Below are the code and all the weights of a small trained network. Each question names an input and a target symbol and asks about switching units off, where a switched-off unit gives its printed mean instead of its output.

import numpy as np


def w(rows, s, z=0):
    codes = np.array(rows[::2]) - 128.0
    scale = np.full(codes.shape[1], s)
    scale[-1] = z or s
    return codes * scale


def softmax(a):
    e = np.exp(a - a.max(-1, keepdims=True))
    return e / e.sum(-1, keepdims=True)


def log_softmax(a):
    a = a - a.max(-1, keepdims=True)
    return a - np.log(np.exp(a).sum(-1, keepdims=True))


def net(x, mask):
    ids = ['ΓΔΘΛΣΦβεζμπτω'.index(c) for c in x.split()]
    T = len(ids)
    res = E[ids] + P[:T]
    u = 0
    for l in range(2):
        r = res
        for j in range(3):
            rows = slice(3 * j, 3 * j + 3)
            q, k, v = (r @ M[l][rows].T for M in (Q, K, V))
            z = softmax(np.where(np.tri(T) > 0, q @ k.T / 3**0.5, -1e9)) @ v
            o = O[l][rows]
            res = res + np.where(mask[u + j], z, o[:, -1]) @ o[:, :-1]
        u += 3
    return log_softmax(res[-1] @ U[:, :-1].T + U[:, -1])


Q, K, V, O = {}, {}, {}, {}
E = w([
[136,84,190,173,102,79,94,123,132,112,68,123],'Γ',
[72,109,215,214,138,189,138,140,42,129,108,141],'Δ',
[105,107,133,172,60,194,92,170,66,180,163,12],'Θ',
[170,95,132,84,99,204,43,83,146,131,58,134],'Λ',
[156,53,100,158,178,104,69,112,46,79,181,123],'Σ',
[219,99,182,100,145,112,155,63,102,185,184,97],'Φ',
[164,127,79,164,110,137,90,200,187,93,120,48],'β',
[83,68,78,161,69,126,101,10,154,126,85,97],'ε',
[77,149,139,87,136,60,58,147,155,194,167,165],'ζ',
[79,127,102,132,230,166,124,74,122,157,95,103],'μ',
[208,114,167,128,212,171,130,223,148,166,131,154],'π',
[105,105,184,191,107,137,158,125,227,82,213,101],'τ',
[95,53,102,59,96,120,226,139,69,137,101,125],'ω',
],0.013)
P = w([
[162,2,78,221,147,102,166,136,162,176,111,113],'0',
[82,113,172,71,101,120,107,150,132,109,121,46],'1',
[86,105,160,71,108,127,94,148,135,143,123,61],'2',
[95,120,164,66,107,133,87,150,143,162,135,72],'3',
[113,106,149,82,113,132,77,156,142,182,147,102],'4',
[99,106,138,89,114,143,92,156,161,205,151,121],'5',
[111,94,117,113,95,143,86,160,150,233,169,139],'6',
],0.0073)
Q[0] = w([
[143,194,112,177,144,145,149,107,142,101,126,154],'0.h1',
[143,116,129,52,178,75,115,103,75,126,138,103],'0.h1',
[131,1,148,138,112,145,68,151,116,223,173,75],'0.h1',
[123,202,95,124,137,146,210,77,94,96,103,179],'0.h2',
[82,221,133,95,118,73,90,148,119,121,150,186],'0.h2',
[123,88,95,111,202,143,109,107,161,122,114,64],'0.h2',
[141,162,133,137,107,106,196,88,120,192,106,148],'0.h3',
[118,150,75,146,152,129,96,102,101,132,107,234],'0.h3',
[79,127,94,146,83,128,138,176,90,132,100,164],'0.h3',
],0.0097)
K[0] = w([
[87,182,154,121,102,70,145,191,185,77,107,137],'0.h1',
[180,148,183,31,108,166,44,88,27,156,141,157],'0.h1',
[240,24,61,180,172,155,108,49,101,168,182,129],'0.h1',
[108,233,176,18,103,155,66,125,101,84,161,105],'0.h2',
[188,160,185,117,156,254,137,83,79,37,100,58],'0.h2',
[95,108,85,158,214,109,95,112,163,118,109,156],'0.h2',
[59,188,91,114,125,98,29,152,156,124,78,208],'0.h3',
[146,123,161,50,116,34,151,139,147,138,152,166],'0.h3',
[184,174,241,140,98,92,79,84,157,141,162,112],'0.h3',
],0.0074)
V[0] = w([
[197,102,105,187,82,38,109,164,67,90,163,151],'0.h1',
[101,169,118,112,138,88,147,127,92,159,236,78],'0.h1',
[135,131,103,119,207,171,127,3,66,114,146,145],'0.h1',
[157,137,197,147,98,125,225,106,72,74,72,80],'0.h2',
[106,146,212,200,76,53,80,102,174,181,137,159],'0.h2',
[205,161,154,141,159,147,104,113,221,44,204,114],'0.h2',
[96,199,137,59,86,74,53,110,104,104,132,178],'0.h3',
[211,148,154,174,65,176,93,124,74,136,93,88],'0.h3',
[201,84,147,75,82,99,171,73,121,139,145,147],'0.h3',
],0.0066)
O[0] = w([
[122,85,67,107,179,66,74,173,119,80,119,140,183],'0.h1',
[87,142,143,140,156,101,137,151,134,112,195,86,156],'0.h1',
[196,87,156,150,177,153,151,62,151,113,146,88,173],'0.h1',
[117,127,110,127,167,254,162,122,151,88,166,162,79],'0.h2',
[111,113,233,122,102,101,131,155,99,71,106,138,187],'0.h2',
[181,131,88,128,83,93,171,124,106,87,156,152,26],'0.h2',
[101,158,80,77,155,154,131,85,100,103,152,132,3],'0.h3',
[166,109,161,122,92,173,45,136,116,89,146,114,116],'0.h3',
[148,90,170,76,142,99,136,112,210,105,122,116,179],'0.h3',
],0.0095,0.0037)
Q[1] = w([
[165,192,71,181,101,153,178,87,83,65,143,159],'1.h1',
[67,67,142,106,134,158,83,69,79,182,84,126],'1.h1',
[140,71,160,91,177,162,153,132,200,130,139,144],'1.h1',
[171,105,198,146,135,143,120,182,64,172,130,127],'1.h2',
[75,59,194,131,150,92,54,192,150,255,153,47],'1.h2',
[125,173,65,140,113,160,112,66,127,82,146,141],'1.h2',
[113,111,68,63,169,171,218,105,166,119,139,184],'1.h3',
[103,233,108,109,164,116,108,128,150,132,181,122],'1.h3',
[126,77,177,168,171,106,91,137,241,188,102,138],'1.h3',
],0.0077)
K[1] = w([
[55,123,129,3,107,129,137,50,77,114,129,147],'1.h1',
[157,64,102,233,177,106,143,114,150,172,85,119],'1.h1',
[121,173,120,141,125,102,109,169,197,170,160,192],'1.h1',
[148,50,92,180,156,105,162,172,172,136,121,158],'1.h2',
[137,51,75,204,51,49,132,93,166,156,63,130],'1.h2',
[107,214,148,64,125,136,105,153,141,102,163,115],'1.h2',
[141,222,154,100,178,100,98,118,185,123,159,153],'1.h3',
[65,194,99,5,117,84,178,117,58,86,104,123],'1.h3',
[134,60,121,170,134,42,191,162,129,146,99,172],'1.h3',
],0.0074)
V[1] = w([
[108,150,48,173,61,185,119,164,196,164,179,35],'1.h1',
[162,168,113,178,122,117,124,90,95,220,82,186],'1.h1',
[90,123,201,145,145,253,97,214,102,113,99,148],'1.h1',
[73,150,101,218,218,94,117,100,44,102,213,123],'1.h2',
[114,149,249,123,116,132,184,136,145,178,215,114],'1.h2',
[110,171,190,37,76,161,39,35,109,159,111,40],'1.h2',
[100,59,83,99,85,103,175,117,112,95,66,83],'1.h3',
[96,141,107,97,43,90,205,95,38,71,98,84],'1.h3',
[235,86,137,212,80,196,196,106,93,78,125,128],'1.h3',
],0.0056)
O[1] = w([
[137,161,112,155,88,43,180,129,255,126,117,91,102],'1.h1',
[128,144,207,41,118,122,152,105,107,153,173,72,101],'1.h1',
[171,181,125,134,139,109,197,157,73,110,74,114,154],'1.h1',
[207,105,149,107,93,193,115,181,180,145,123,129,4],'1.h2',
[134,96,69,94,196,125,108,189,92,147,154,62,140],'1.h2',
[187,129,106,138,99,103,140,87,51,54,119,63,18],'1.h2',
[104,74,133,165,122,110,131,160,127,173,73,116,209],'1.h3',
[111,20,109,145,69,148,218,172,130,139,134,133,3],'1.h3',
[79,93,159,41,165,99,136,163,165,45,102,116,127],'1.h3',
],0.007,0.0054)
U = w([
[96,80,194,142,131,72,113,150,136,138,52,70,254],'Γ',
[100,189,131,57,124,77,99,142,111,160,157,142,223],'Δ',
[100,175,42,191,200,188,168,53,138,178,100,115,168],'Θ',
[249,209,122,98,194,143,195,207,90,123,76,190,85],'Λ',
[213,203,9,146,79,70,156,185,162,77,88,58,91],'Σ',
[103,121,79,156,69,95,150,6,111,43,110,96,77],'Φ',
[210,112,112,76,60,213,55,75,176,117,72,198,67],'β',
[154,87,102,182,36,176,100,170,47,166,167,56,77],'ε',
[98,165,160,216,30,117,218,111,202,50,191,177,117],'ζ',
[65,27,65,10,102,131,253,162,137,137,118,149,123],'μ',
[223,113,191,85,143,120,181,63,180,141,231,47,27],'π',
[57,152,192,200,138,221,161,134,62,56,137,232,28],'τ',
[141,79,31,140,214,97,84,131,98,48,186,94,48],'ω',
],0.0058,0.0038)

Each question gives the input, a string of symbols that net reads in full, and the target symbol t.
The units are the heads (3 rows each of Q, K, V and O). Each row of codes is followed by its name. A weight is (code - 128) times the scale printed after its matrix; where a second scale follows, it is the last column's (O and U).
mask holds one flag per head, layer by layer. A switched-off head (its flag False) gives its mean, the last column of its rows in O, instead of its output. The means were averaged over made-up inputs and are rounded, as every weight is.
A unit's drop is (log p(t) with every unit on - log p(t) with that unit switched off) / (log p(t) with every unit on - log p(t) with every unit switched off).
The circuit of an input: a set's keep is (log p(t) with only the set's units on - log p(t) with every unit switched off) / (log p(t) with every unit on - log p(t) with every unit switched off). Starting from all 6 units, units are removed one at a time, each time the one whose removal leaves the highest keep (on an exact tie, the one counted first), for as long as the keep stays at least 0.8.
units of the circuit, in order: the units of the circuit, biggest drop first
unit that matters most: the unit with the biggest drop
heads that matter: for each layer, one digit per head in row order, 1 if its drop is at least 0.15 and else 0, layers parted by /
input ζ ω ω ζ π Γ ζ, target ε: units of the circuit, in order -> (1.h3, 0.h2, 1.h2)
input ω ζ π μ π ω, target Δ: units of the circuit, in order -> (1.h3, 0.h2)
input β τ Φ τ ω, target ζ: heads that matter -> 100 / 110
input Σ Γ Φ Λ π, target β: units of the circuit, in order -> (1.h2, 0.h1)
input β ζ τ τ ω τ ζ, target ζ: unit that matters most -> 1.h2
input Φ Λ μ, target ω: units of the circuit, in order -> (0.h3, 1.h2, 1.h1)
input ω ζ τ ζ μ ζ, target Θ: units of the circuit, in order -> (0.h2, 0.h3, 1.h3)
input π μ ζ ζ τ, target Δ: units of the circuit, in order -> (1.h3, 0.h3, 1.h2)
input ζ Θ Γ ζ ζ τ, target ε: heads that matter -> 010 / 011
input ω τ π β ω, target Θ: units of the circuit, in order -> (0.h2, 1.h3)
input π ζ Λ ζ Λ, target Δ: heads that matter -> 001 / 111
input ζ ε Φ ζ ζ Φ, target ε: units of the circuit, in order -> (1.h3, 0.h2, 1.h2, 1.h1)
input Φ Γ Σ ζ, target ω: heads that matter -> 101 / 110
input ζ ζ Φ ζ, target ε: units of the circuit, in order -> (1.h3, 0.h2, 1.h2, 0.h1)
input Δ Δ β Φ, target Λ: unit that matters most -> 1.h1
input Λ π Σ, target Φ: heads that matter -> 100 / 010
input ω ζ ε Φ ω ω β, target Σ: heads that matter -> 010 / 100
input τ Δ ζ, target μ: heads that matter -> 010 / 011
input τ Σ ω β ζ, target μ: units of the circuit, in order -> (1.h3, 0.h2)
input ζ ζ Λ, target ε: unit that matters most -> 1.h3
input Σ Λ ω Γ Φ Σ, target β: units of the circuit, in order -> (1.h2, 0.h1, 1.h1)
input Λ Δ μ, target Φ: units of the circuit, in order -> (1.h2, 0.h1)
input μ Δ ε τ, target π: units of the circuit, in order -> (0.h1, 1.h2)
input Θ ω Δ ζ Σ ζ, target Σ: units of the circuit, in order -> (1.h1, 0.h3, 1.h2)
input Θ Σ β, target Σ: heads that matter -> 000 / 100
input ω π ω Δ, target Θ: heads that matter -> 010 / 000
input ζ Φ ζ ω ζ Σ, target ε: unit that matters most -> 1.h3
